Below are the code and all the weights of a small trained network. Each question names an input and a target symbol and asks about switching units off, where a switched-off unit gives its printed mean instead of its output.

import numpy as np


def w(rows, s, z=0):
    codes = np.array(rows[::2]) - 128.0
    scale = np.full(codes.shape[1], s)
    scale[-1] = z or s
    return codes * scale


def f(y):
    return np.maximum(y, 0)


def softmax(a):
    e = np.exp(a - a.max(-1, keepdims=True))
    return e / e.sum(-1, keepdims=True)


def log_softmax(a):
    a = a - a.max(-1, keepdims=True)
    return a - np.log(np.exp(a).sum(-1, keepdims=True))


def net(x, mask):
    ids = ['ΘΛΞΣΦαβδεζημπτψω'.index(c) for c in x.split()]
    T = len(ids)
    res = E[ids] + P[:T]
    r = res
    for j in range(3):
        rows = slice(2 * j, 2 * j + 2)
        q, k, v = (r @ M[0][rows].T for M in (Q, K, V))
        z = softmax(np.where(np.tri(T) > 0, q @ k.T / 2**0.5, -1e9)) @ v
        o = O[0][rows]
        res = res + np.where(mask[j], z, o[:, -1]) @ o[:, :-1]
    y = f(res @ A[0][:, :-1].T + A[0][:, -1])
    res = res + np.where(mask[3:19], y, B[0][:, -1]) @ B[0][:, :-1]
    return log_softmax(res[-1] @ U[:, :-1].T + U[:, -1])


Q, K, V, O, A, B = {}, {}, {}, {}, {}, {}
E = w([
[111,89,143],'Θ',
[123,109,136],'Λ',
[125,107,135],'Ξ',
[123,104,145],'Σ',
[126,94,128],'Φ',
[96,95,140],'α',
[117,118,139],'β',
[103,109,125],'δ',
[117,100,171],'ε',
[79,109,180],'ζ',
[50,137,115],'η',
[166,160,215],'μ',
[81,241,167],'π',
[94,149,32],'τ',
[138,214,136],'ψ',
[250,103,51],'ω',
],0.014)
P = w([
[87,99,178],'0',
[35,175,179],'1',
[28,229,180],'2',
[53,216,173],'3',
[61,220,162],'4',
[83,214,161],'5',
[75,229,152],'6',
[103,223,153],'7',
[109,232,150],'8',
[108,252,152],'9',
[117,252,142],'10',
[116,245,138],'11',
[104,222,148],'12',
],0.0034)
Q[0] = w([
[185,14,74],'H0',
[66,220,220],'H0',
[95,238,142],'H1',
[11,112,116],'H1',
[64,211,152],'H2',
[185,32,83],'H2',
],0.011)
K[0] = w([
[15,64,162],'H0',
[220,202,66],'H0',
[89,255,107],'H1',
[36,118,175],'H1',
[213,167,70],'H2',
[56,55,193],'H2',
],0.009)
V[0] = w([
[230,212,167],'H0',
[110,8,37],'H0',
[166,104,100],'H1',
[62,245,111],'H1',
[108,55,203],'H2',
[88,192,86],'H2',
],0.012)
O[0] = w([
[254,69,189,158],'H0',
[98,230,81,13],'H0',
[185,158,55,53],'H1',
[75,15,125,253],'H1',
[94,200,233,140],'H2',
[94,48,60,163],'H2',
],0.0097,0.0057)
A[0] = w([
[121,184,78,178],'N0',
[151,152,151,255],'N1',
[146,136,203,125],'N2',
[103,155,177,141],'N3',
[83,130,183,138],'N4',
[125,250,115,226],'N5',
[96,137,74,173],'N6',
[116,100,141,133],'N7',
[197,117,133,178],'N8',
[144,64,71,244],'N9',
[40,106,122,64],'N10',
[149,175,187,146],'N11',
[179,116,127,124],'N12',
[89,87,115,94],'N13',
[102,110,169,77],'N14',
[132,163,118,138],'N15',
],0.012,0.0059)
B[0] = w([
[83,100,4,146],'N0',
[210,225,42,174],'N1',
[189,156,174,194],'N2',
[104,196,174,179],'N3',
[79,173,204,229],'N4',
[102,218,1,171],'N5',
[110,43,69,153],'N6',
[159,139,162,204],'N7',
[111,150,49,167],'N8',
[197,189,71,246],'N9',
[87,68,174,214],'N10',
[248,195,137,162],'N11',
[94,105,58,149],'N12',
[133,87,136,206],'N13',
[133,110,225,201],'N14',
[160,129,85,136],'N15',
],0.0054,0.011)
U = w([
[133,161,88,56],'Θ',
[177,148,79,66],'Λ',
[223,191,108,9],'Ξ',
[170,198,119,177],'Σ',
[158,178,38,191],'Φ',
[77,174,102,188],'α',
[125,172,120,146],'β',
[65,140,69,144],'δ',
[162,195,156,212],'ε',
[77,176,230,172],'ζ',
[2,88,164,94],'η',
[231,166,217,97],'μ',
[119,47,178,2],'π',
[61,69,40,190],'τ',
[221,52,89,166],'ψ',
[192,149,52,138],'ω',
],0.0068,0.0045)

Each question gives the input, a string of symbols that net reads in full, and the target symbol t.
The units are the heads (2 rows each of Q, K, V and O) and the neurons (one row each of A and B). Each row of codes is followed by its name. A weight is (code - 128) times the scale printed after its matrix; where a second scale follows, it is the last column's (O, A, B and U).
mask holds one flag per unit, heads first, then neurons. A switched-off unit (its flag False) gives its mean, the last column of its rows in O or B, instead of its output. The means were averaged over made-up inputs and are rounded, as every weight is.
A unit's drop is (log p(t) with every unit on - log p(t) with that unit switched off) / (log p(t) with every unit on - log p(t) with every unit switched off).
The circuit of an input: a set's keep is (log p(t) with only the set's units on - log p(t) with every unit switched off) / (log p(t) with every unit on - log p(t) with every unit switched off). Starting from the 12 units with the biggest drops (on a tie, the unit counted first), units are removed one at a time, each time the one whose removal leaves the highest keep (on an exact tie, the one counted first), for as long as the keep stays at least 0.8.
units of the circuit, in order: the units of the circuit, biggest drop first
unit that matters most: the unit with the biggest drop
top k neurons: the k neurons with the biggest drops, biggest first
which heads matter: for each layer, one digit per head in row order, 1 if its drop is at least 0.15 and else 0, layers parted by /
drop when u is switched off: that unit's drop, to one decimal
input α η Λ, target η: which heads matter	100
input ε Θ Φ ζ ζ Λ, target ζ: units of the circuit, in order	H2, N9
input η Λ ζ π Φ ζ τ ε ψ β, target ψ: which heads matter	101
input ζ μ α ψ ε ε η ε μ Σ ζ Ξ μ, target μ: units of the circuit, in order	H0, N2
input ζ Σ Θ, target ζ: unit that matters most	H2
input ζ ζ β Σ ζ τ η, target τ: units of the circuit, in order	H2, H0, N6
input τ ζ τ Σ, target τ: which heads matter	101
input ζ ψ Θ ζ, target ψ: units of the circuit, in order	H0, H2
input Θ Φ Ξ π Ξ Φ β η ψ β α π η, target π: units of the circuit, in order	H1, H0
input α ζ Σ, target ζ: units of the circuit, in order	H2, N9, N4
input Σ Φ ε μ Ξ, target μ: which heads matter	011
input Φ Λ η Φ Θ, target η: which heads matter	100
input π τ Φ, target τ: which heads matter	101
input π ψ ζ Σ, target ψ: top 2 neurons	N9, N3
input δ ψ τ ζ, target ψ: units of the circuit, in order	H2, H0
input Σ Φ Ξ Σ ζ Σ τ, target τ: top 2 neurons	N6, N0
input ζ Ξ ε, target ζ: which heads matter	101
input ε δ ε ε μ ε, target μ: top 2 neurons	N11, N2
input β π ζ π ζ Φ π ε, target π: unit that matters most	H1
input η ζ τ δ, target τ: unit that matters most	H2
input η η ζ, target η: drop when H0 is switched off	0.5
